In the rows, 128 means zero.
Facts:
q10 | ζ q839 | θ mubo | δ q80
q102 | ζ q951 | ψ q737 q855 | θ rikliske | δ q310
q103 | ζ q685 | ψ q375 q781 q587 q595 q309 | θ rikliske | δ q755
q105 | ζ q813 | ψ q80 q564 q10 q429 q149 | θ mubo | δ q855
q112 | ζ q556 | θ rikliske
q127 | ζ q832 | ψ q399 q576 q26 | θ mubo | δ q813
q130 | ζ q309 | θ mubo
q146 | ζ q897 | θ mubo | δ q478
q149 | ζ q95 | θ rikliske | δ q749
q158 | ζ q590 | ψ q311 q429 | θ mubo
q159 | ζ q897 | θ mubo | δ q251
q163 | ζ q564 | θ rikliske | δ q617
q172 | ζ q951 | θ mubo | δ q102
q175 | θ rikliske
q18 | ζ q84 | ψ q744 q379 q621 | θ mubo | δ q910
q180 | ζ q967 | θ mubo | δ q375
q19 | ζ q832 | θ mubo | δ q197
q197 | ζ q832 | θ rikliske | δ q994
q20 | ζ q813 | θ rikliske | δ q339
q210 | ζ q965 | ψ q654 q564 q723 q409 | θ rikliske | δ q595
q211 | ζ q951 | ψ q616 q595 q478 | θ rikliske
q22 | ζ q832 | ψ q744 q658 q379 q897 q828 q505 q251 q645 q561 | θ rikliske | δ q127
q225 | θ mubo
q227 | ζ q897 | ψ q617 q991 | θ mubo | δ q159
q238 | ζ q369 | θ mubo | δ q311
q240 | θ rikliske
q251 | ζ q897 | θ mubo | δ q146
q254 | ζ q764 | θ mubo
q26 | ζ q240 | θ rikliske | δ q399
q269 | ζ q733 | ψ q478 q402 | θ rikliske
q279 | ζ q408 | ψ q744 q900 q730 q146 q942 | θ mubo | δ q65
q283 | ζ q180 | ψ q308 q957 q951 | θ mubo | δ q716
q287 | ζ q685 | ψ q642 q781 q556 q844 | θ rikliske | δ q505
q291 | ζ q643 | ψ q308 q958 | θ mubo | δ q621
q30 | ζ q175 | θ mubo
q303 | ζ q180 | θ rikliske | δ q283
q308 | ζ q643 | θ mubo | δ q291
q309 | θ mubo
q310 | ζ q951 | ψ q429 | θ mubo | δ q211
q311 | ζ q369 | θ mubo | δ q991
q316 | ζ q839 | ψ q84 q724 q251 q711 | θ rikliske | δ q10
q317 | ζ q564 | θ rikliske
q322 | ζ q965 | θ rikliske | δ q210
q326 | ζ q84 | ψ q737 q339 q311 q820 q711 | θ rikliske | δ q448
q337 | ζ q556 | θ mubo | δ q112
q339 | ζ q813 | θ rikliske | δ q715
q362 | ζ q967 | ψ q470 | θ mubo
q366 | ζ q494 | θ mubo | δ q679
q369 | ζ q84 | θ mubo | δ q18
q374 | ζ q418 | θ rikliske | δ q660
q375 | ζ q967 | θ rikliske | δ q362
q376 | θ mubo
q379 | ζ q733 | θ rikliske | δ q744
q389 | ζ q240 | ψ q146 | θ mubo | δ q781
q394 | θ rikliske
q399 | ζ q240 | θ rikliske
q402 | ζ q897 | θ rikliske | δ q44
q408 | θ mubo
q409 | ζ q643 | θ rikliske | δ q308
q416 | ζ q764 | θ mubo | δ q846
q418 | ζ q394 | θ mubo
q419 | ζ q211 | θ mubo | δ q46
q429 | ζ q929 | θ mubo
q44 | ζ q897 | ψ q490 q376 q402 | θ mubo | δ q227
q448 | ζ q84 | θ mubo | δ q748
q451 | ζ q643 | θ rikliske | δ q409
q456 | ζ q394 | θ rikliske | δ q418
q46 | ζ q211 | θ rikliske
q464 | ζ q369 | θ mubo | δ q614
q469 | ζ q418 | θ mubo | δ q834
q470 | ζ q130 | θ rikliske
q476 | ζ q839 | θ mubo | δ q724
q478 | ζ q897 | θ mubo
q490 | ζ q225 | θ rikliske
q494 | ζ q408 | θ rikliske | δ q957
q505 | ζ q685 | θ rikliske | δ q103
q513 | ζ q813 | ψ q657 q408 | θ mubo | δ q20
q524 | ζ q900 | ψ q494 q965 | θ mubo | δ q718
q53 | ζ q564 | θ mubo | δ q163
q556 | ζ q685 | θ mubo | δ q616
q56 | ζ q494 | ψ q130 | θ rikliske | δ q606
q561 | ζ q408 | θ rikliske | δ q279
q564 | ζ q240 | θ mubo | δ q389
q576 | ζ q839 | θ mubo | δ q316
q582 | ζ q375 | θ mubo
q587 | ζ q814 | θ mubo
q590 | ζ q376 | θ rikliske
q591 | ζ q556 | θ mubo | δ q815
q595 | ζ q965 | θ mubo | δ q707
q596 | ζ q376 | θ rikliske | δ q590
q605 | ζ q19 | θ mubo
q606 | ζ q494 | ψ q806 | θ rikliske | δ q366
q614 | ζ q369 | θ rikliske | δ q238
q616 | ζ q685 | θ mubo
q617 | ζ q564 | θ rikliske | δ q721
q62 | ζ q309 | θ mubo | δ q733
q621 | ζ q643 | θ rikliske
q627 | ζ q654 | ψ q369 | θ mubo | δ q965
q638 | θ rikliske
q642 | ζ q627 | θ mubo
q643 | θ mubo
q645 | ζ q26 | θ mubo
q648 | ζ q418 | ψ q308 q677 q10 q813 | θ mubo | δ q469
q65 | ζ q408 | ψ q582 q448 q478 q464 | θ mubo | δ q494
q651 | ζ q95 | θ mubo
q654 | θ rikliske
q657 | ζ q211 | θ mubo | δ q419
q658 | ζ q402 | θ rikliske
q660 | ζ q418 | ψ q84 q591 q942 | θ mubo
q677 | ζ q900 | θ mubo | δ q524
q679 | ζ q494 | θ rikliske
q681 | ζ q326 | ψ q707 | θ mubo
q685 | θ rikliske
q689 | ζ q733 | θ mubo | δ q269
q694 | ζ q556 | ψ q605 q309 | θ mubo | δ q337
q700 | ζ q900 | ψ q828 q846 q159 | θ mubo | δ q677
q707 | ζ q965 | θ rikliske
q711 | ζ q596 | θ rikliske | δ q958
q715 | ζ q813 | θ mubo
q716 | ζ q180 | ψ q857 q828 q621 | θ rikliske | δ q737
q718 | ζ q900 | ψ q180 q337 q730 q429 | θ mubo
q72 | ζ q490 | θ mubo
q721 | ζ q564 | θ mubo | δ q317
q723 | ζ q240 | θ mubo | δ q564
q724 | ζ q839 | θ rikliske
q725 | ζ q813 | θ rikliske | δ q513
q73 | ζ q95 | ψ q951 | θ mubo | δ q839
q730 | ζ q929 | θ rikliske | δ q429
q732 | ζ q326 | θ mubo | δ q681
q733 | ζ q309 | θ mubo | δ q76
q737 | ζ q180 | θ mubo
q744 | ζ q733 | θ rikliske | δ q689
q748 | ζ q84 | θ rikliske | δ q369
q749 | ζ q95 | θ mubo | δ q73
q75 | ζ q146 | ψ q448 | θ mubo
q755 | ζ q685 | θ mubo | δ q556
q76 | ζ q309 | θ rikliske | δ q130
q764 | ζ q175 | θ mubo | δ q947
q781 | ζ q240 | θ mubo | δ q26
q785 | ζ q376 | θ mubo | δ q596
q79 | ζ q596 | θ mubo | δ q856
q80 | ζ q839 | θ mubo | δ q820
q806 | ζ q723 | θ rikliske
q813 | ζ q832 | θ rikliske
q814 | ζ q638 | ψ q399 q942 | θ mubo
q815 | ζ q556 | θ rikliske | δ q943
q820 | ζ q839 | θ mubo | δ q476
q828 | ζ q180 | θ rikliske | δ q303
q832 | θ mubo
q834 | ζ q418 | ψ q605 q654 q958 q844 | θ mubo | δ q374
q839 | ζ q95 | θ mubo | δ q651
q84 | θ mubo
q844 | ζ q362 | θ mubo
q845 | ζ q627 | ψ q934 q857 q957 q721 q374 q419 | θ mubo | δ q642
q846 | ζ q764 | θ mubo | δ q254
q855 | ζ q813 | θ mubo | δ q725
q856 | ζ q596 | ψ q991 q238 | θ rikliske | δ q711
q857 | ζ q832 | θ mubo | δ q19
q876 | ζ q733 | ψ q617 q846 q469 q26 q832 | θ rikliske | δ q379
q897 | θ rikliske
q900 | θ rikliske
q905 | ζ q225 | ψ q616 q84 q10 q855 q730 | θ mubo | δ q490
q910 | ζ q84 | ψ q725 | θ mubo
q929 | ζ q84 | ψ q379 q79 q46 q591 | θ mubo | δ q326
q934 | ζ q556 | θ mubo | δ q694
q936 | ζ q951 | ψ q857 q616 q159 | θ mubo | δ q172
q942 | ζ q408 | θ mubo | δ q561
q943 | ζ q556 | ψ q605 q958 q730 | θ mubo | δ q934
q947 | ζ q175 | ψ q556 | θ mubo | δ q30
q95 | θ mubo
q951 | θ rikliske
q957 | ζ q408 | θ rikliske
q958 | ζ q596 | θ mubo
q965 | ζ q654 | θ mubo
q967 | θ mubo
q991 | ζ q369 | θ mubo
q994 | ζ q832 | ψ q408 q79 q582 q813 q478 | θ mubo | δ q22

Known rows:
q929: [130 123 119 124  82 108 120  99 119  90 114 177 162 229 154 158 137 186
 142 144  98  93 106 201 118 120 100 163]
q651: [118 132 170 158 158 122 106 146 170 107 157 144 151  71 153  91 145 114
 129 149 132  97 123 123 133 128 134 102]
q180: [118 134 127 149 137 110 139 109 135 121 149 118 161 161 144 119 108 131
 100 128 128 106 116 120 123  88 164 114]
q595: [123 130 134 148 130  84 139 152 125 131 125 117 121 120 148 123 136 138
 132 130 122 120 125 118 112 104 123 107]
q616: [134 148 185 114 128 109 153 102 146 159 125  88 102  81 139 143 140 133
 174  64 163 128  97 161  87 149 175 109]
q369: [ 98  97 159 156 119 132 110 150 143  95 100 169 168 160 162 143 142 184
 223 147 135 121  98 206 100 134  91 178]
q855: [ 75 158  70 148  52 129 187 123 125 126  15 127 181  99  69 107  94 103
  85 125 120 188  51  45  73 119 104 123]
q677: [108 134 142 158 121 108 143 136 117 126 120 113 149 142 134 134 119 130
 110 131 140 117 116 127 136 104 132  98]
q322: [139 111  79 109 155 152 125 114 103 121 161 123 134 159 112 120 100 111
 122 120 136 143 162 111 160 122 147 135]
q934: [154 135 189 117 140 102 152 101 142 189 132  35  48 106 111 189 122 167
 130  31 168 165  91 180  61 116 185 106]
q416: [121 132 121 145 131 102 141 110 132 114 144 120 158 159 142 121 109 135
 107 122 127 115 110 123 123  93 153 113]
q764: [120 135 123 143 129 101 138 108 132 110 144 121 159 161 141 122 110 135
 107 125 125 118 113 124 125  93 154 113]
q721: [127 128 158 160 152 107 112 149 157 122 149 126 126  92 143 111 136 134
 120 137 127 117 119 129 116 112 125 108]
q127: [121 176 140 105  59 135 151  93 164 122  61 159 142  58 115 109 147 107
 126 117 103 137  66 102  83 178 110 145]
q638: [137 108  99 115 153 154 118 140 109 135 142 125 118 128 112 121 115 112
 150 128 143 151 159 119 151 139 128 140]
q339: [ 97 141  56  95  84 191 168 120 135 133  34 147 153  37  62  80 103  68
 166 112 134 218  88  37  86 180 108 178]
q197: [121 122  57 117 114 153 145 149 103 145  79 129 116 100  80 109 103 100
 134 127 121 197 131  65 109 140 100 162]

Rows:
No name comes twice in this set of rows, the named rows included.
[130  99  96 106 103 175 108 130  85 128 101 168 132 219 116 174 139 158
 167 163 121 113 166 186 154 154  79 180] => q326
[123  80 103 127 146 167  97 166 112 113 120 156 125 162 124 140 125 160
 209 147 137 157 154 174 122 141  84 190] => q748
[109 148  72 142  84 108 160  96 130 107  87 135 174 129  99 103  93 123
  91 110 115 157  73  89  92 107 133 121] => q857
[ 96 175  62 105  38 161 195  78 162 138  25 140 176 134  80 122 114 101
  47 140  88 146  52  28  45 124 120 156] => q105
[166 130 170  65 147 151 149  82 111 208 140  49  43  82 105 168 118 109
 199  18 188 175 140 168 116 181 210 140] => q112
[146 151 212 107 128 115 165  77 148 203 126  44  69  90 128 177 128 139
 165  27 180 146  91 178  72 143 214 119] => q337
[102 163  83 102  45 140 174 119 165 110  17 147 137  63  78 116 146 124
  85 129  92 173  47  47  34 149  69 143] => q513

Now the same things, written a new way:
Known rows:
q409: [134 159 131 100 187 160 127 109 176 120 124 101 113 150 145 118 109 112
 140 165 126 166 102  64 101 106 156 131 154 113 164 156 143 126 130 116
 153]
q76: [126 159 141  97 175 160 128 109 175 124 132 114 107 144 164 116 120 110
 154 163 131 159 105  73  92 106 148 133 151 109 164 155 137 140 138  96
 164]
q158: [142 124 122 127 166 152 139 111 142 101 147  95  93 129 137 133 119  96
 134 163 146 168 109 102 102 125 136 136 121 100 121 174 149 115 137 111
 142]
q524: [134 128 138 125 163 153 138 118 148 112 151 120  95 130 147 124 129  94
 149 157 150 166 110 107  96 125 131 138 114 104 118 174 139 128 138 114
 140]
q127: [127  91 130 131 149 139 135 114 128 139 142  82 106 145 114 130 108 123
 176 184 148 157 126 101 103 133 118 142 124  77  88 163  94 132 119 105
 195]
q105: [141  77  97 111 152 139 160 130 156 174 145  41 110 163  56 138 103 126
 177 165 148 155 127 100 148 138 101 151 131  96  54 153  82  86 116 131
 220]
q476: [145 135 137 128 167 130 132 112 110  99 145 138  74 133 181 129  93  97
 142 185 135 164 109  87  65  95 145 147 112 112 119 165 125 143 130 106
 132]
q806: [123 158 136  99 182 156 119 106 174 116 130  96 114 138 170 116 117 112
 152 171 122 158 106  67  92  94 147 135 152 105 171 159 148 134 143 105
 160]
q723: [126 124 114 128 173 153 117 109 167 100 156  45 133 111 159 121 133  88
 141 166 135 165 102 113 128 119 126 128 117  81 143 194 199 102 169 144
 138]
q56: [139 157 123  86 186 159 133 124 183 108 134  97 115 145 154 121 114 120
 159 166 124 168 105  61  81 104 156 145 138 119 158 151 140 126 138 112
 168]
q513: [113  68 117 120 139 138 154 125 139 187 141  70 103 164  80 128 128 128
 190 166 147 149 135 117 145 123  95 143 133  89  67 152  61 102 114 115
 206]
q30: [133 127 138 128 165 151 137 117 147 115 145 113  92 133 149 125 128  90
 145 161 147 168 108 108 106 119 134 141 115 110 119 171 138 131 139 117
 136]
q72: [134 123 129 128 167 152 134 118 144 107 144  99 100 132 151 126 124  98
 147 169 143 168 112 103 100 118 139 140 112 105 123 175 143 125 140 125
 138]
q366: [136 130 137 125 166 150 136 116 145 115 146 119  93 134 153 124 127  87
 144 164 149 164 111 105 103 118 136 145 116 110 117 171 139 130 137 117
 132]
q303: [127 162 130 101 186 162 119 100 181 108 127  98 122 142 156 114 124 116
 150 161 128 166 107  72  97  97 146 129 148 105 170 163 150 127 140 116
 164]
q308: [131 123 133 127 165 149 138 115 146 126 139 110  89 136 157 123 122  84
 132 165 138 164 106 114 117 116 144 139 117 112 117 169 144 125 136 124
 126]
q815: [160 197 131  83 201 145 142 103 154  97 124 168  77 151 185 118  81 110
 135 164 127 167 101  40  56  57 148 158 140 147 157 147 123 130 133 112
 135]

Rows:
No name comes twice in this set of rows, the named rows included.
[155 185 117  89 192 158 141  92 163  96 122 140  82 148 163 130  96 115
 138 156 131 172 106  57  70  87 152 153 147 133 157 145 125 126 126  96
 158] => q316
[115 102 138  96 159 144 146 118 184 200 124  72 123 179  93 115 109 134
 190 168 134 139 128  74 145 116 112 149 173  92 103 139  66 130 111 107
 227] => q725
[101 147 125 102 163 158 101  95 169 107 132  69 118 120 175 110 148 121
 161 170 116 160 103  94  95 108 141 102 155  69 198 166 168 116 151  75
 176] => q211
[171 166 122 112 173 133 161 109 121  92 148 172  50 134 174 134  86  81
 124 156 151 164  97  80  67  81 134 157 114 137 109 160 128 116 136  99
 115] => q943
[144 137 128 125 172 140 147 119 120 102 143 133  62 135 169 135 100  87
 126 173 139 157 110  90  85  89 141 150 126 130 122 159 131 122 136 108
 113] => q80
[106  94 131  96 156 142 136 120 160 186 123  59 118 175  89 124 109 150
 195 183 126 136 135  70 129 112 114 140 173  83 111 134  62 132 108  92
 235] => q20
[125  70 112 126 156 142 149 108 153 187 130  54 114 169  71 131 108 120
 163 170 145 155 135 111 168 126 105 153 137  93  61 158  74 105 108 145
 199] => q855
[139 139 135 124 171 141 145 121 121  99 147 140  70 130 169 129 108  94
 140 170 142 157 114  89  80  88 134 153 119 128 122 165 127 128 139 108
 117] => q755
[124 155 138 100 173 159 129 100 179 124 122 105 106 145 173 116 124 107
 146 163 124 161 107  87  97 102 152 143 148 105 169 150 138 140 135  93
 161] => q46
[128 155 140 103 177 162 129  99 178 125 127 102 107 143 163 122 117 100
 140 164 126 155 109  78 103 106 157 139 160 107 166 153 143 144 135  92
 159] => q711
[141 130 123 126 160 157 148 106 145 101 147 114  83 131 146 133 125  93
 141 154 153 169 112 110  94 130 134 144 116 104 117 167 134 122 136 102
 146] => q279
[143 134 127 134 168 127 129 104 109 104 132 123  71 137 189 128  94  91
 127 186 127 164 103 100  79  90 153 151 113 112 122 160 134 141 130 106
 128] => q616
[144 135 131 131 172 141 139 113 110  96 141 126  66 135 170 139  97  94
 130 183 135 156 113  85  78  88 143 155 124 121 119 160 129 131 132 110
 121] => q820

Now the same things, written a new way:
Known rows:
q197: [127  83 174 113 197 123 170 181  80 169 148 106  99 134]
q820: [102 131 182 155 122 134  74 127 132  89 103 135 121 144]
q158: [ 99 134 116 143 120 127 106 151 106 119 144 176 150 151]
q556: [114 156 118 158 103 187  85  80 139  69 142 120 137  86]
q102: [142 122  53 138 128 161 171 108 122 153 150 111 141  74]
q470: [109 127 127 145 140 118 132 123 122 153 107  94 111 116]
q339: [120  68 204 114 228 140 185 215  90 176 186 127  43 141]
q112: [ 59 131 170 200 116 126  62 126 132 117  95  72  95  81]
q943: [ 49 143 173 142  85 134  67 137 126  63 111  78 179 123]
q175: [150 137  59 136 139 155 152 100 128 159 151 101 119  83]
q596: [149 146  61 129 127 155 164  87 127 172 156  97 130  85]
q642: [131 138 155 119 115 122 110 118 126 129 139 131 144 150]
q429: [140 120  77 122 131  65  94 159 165 185  79 213 164 227]
q211: [125 130  68 145 141 174 181  95 150 150 128 137 111  55]
q654: [147 146  58 128 138 161 160 106 137 156 155  88 122  87]
q681: [160 105 105  95 105  62 132 152 190 155  60 181 153 205]
q689: [128 125 153 125 135 142 104 122 129 101 114 138 136 141]

Rows:
No name comes twice in this set of rows, the named rows included.
[ 95 121 151  96 117 132 114 153 148  97 132 118 170 142] => q834
[161 104 121  99 135  76 115 141 180 152  57 182 157 167] => q448
[ 94 120 121 148 140 143 106 145 108 106 128 178 153 152] => q310
[ 80 119 141 149 148 132 149 124 134 145  84 128 104  84] => q269
[ 84 135 153 165 113 111 105 110 100 152 100  65 123 122] => q505
[114 127 170 144 126 138  86 126 137  92 110 141 123 140] => q651
[166 132  78 125  92 167 162 108 135 101 173 150 146 105] => q814
[119  98 207  89 178 141 173 165 102 122 148 186 115 136] => q994
[171 127  82 132 115 186 130 112 166 103 177 147 117  98] => q146
[119 123 155 105 129 124 104 142 137 109 127 123 164 140] => q308
[113 116 129 155 140 120 125 125 110 145 110  75 131 104] => q617
[202 125  50 104 114 119 144 115 188 136 119 173 143 152] => q84
[180 124 101  83 122  32 115 145 197 161  47 194 137 205] => q464
[130  80 193 115 159 142 156 191 121 108 172 168  84 146] => q127
[114 120 174 127 134 131 102 125 161 123 124 184 117  88] => q478

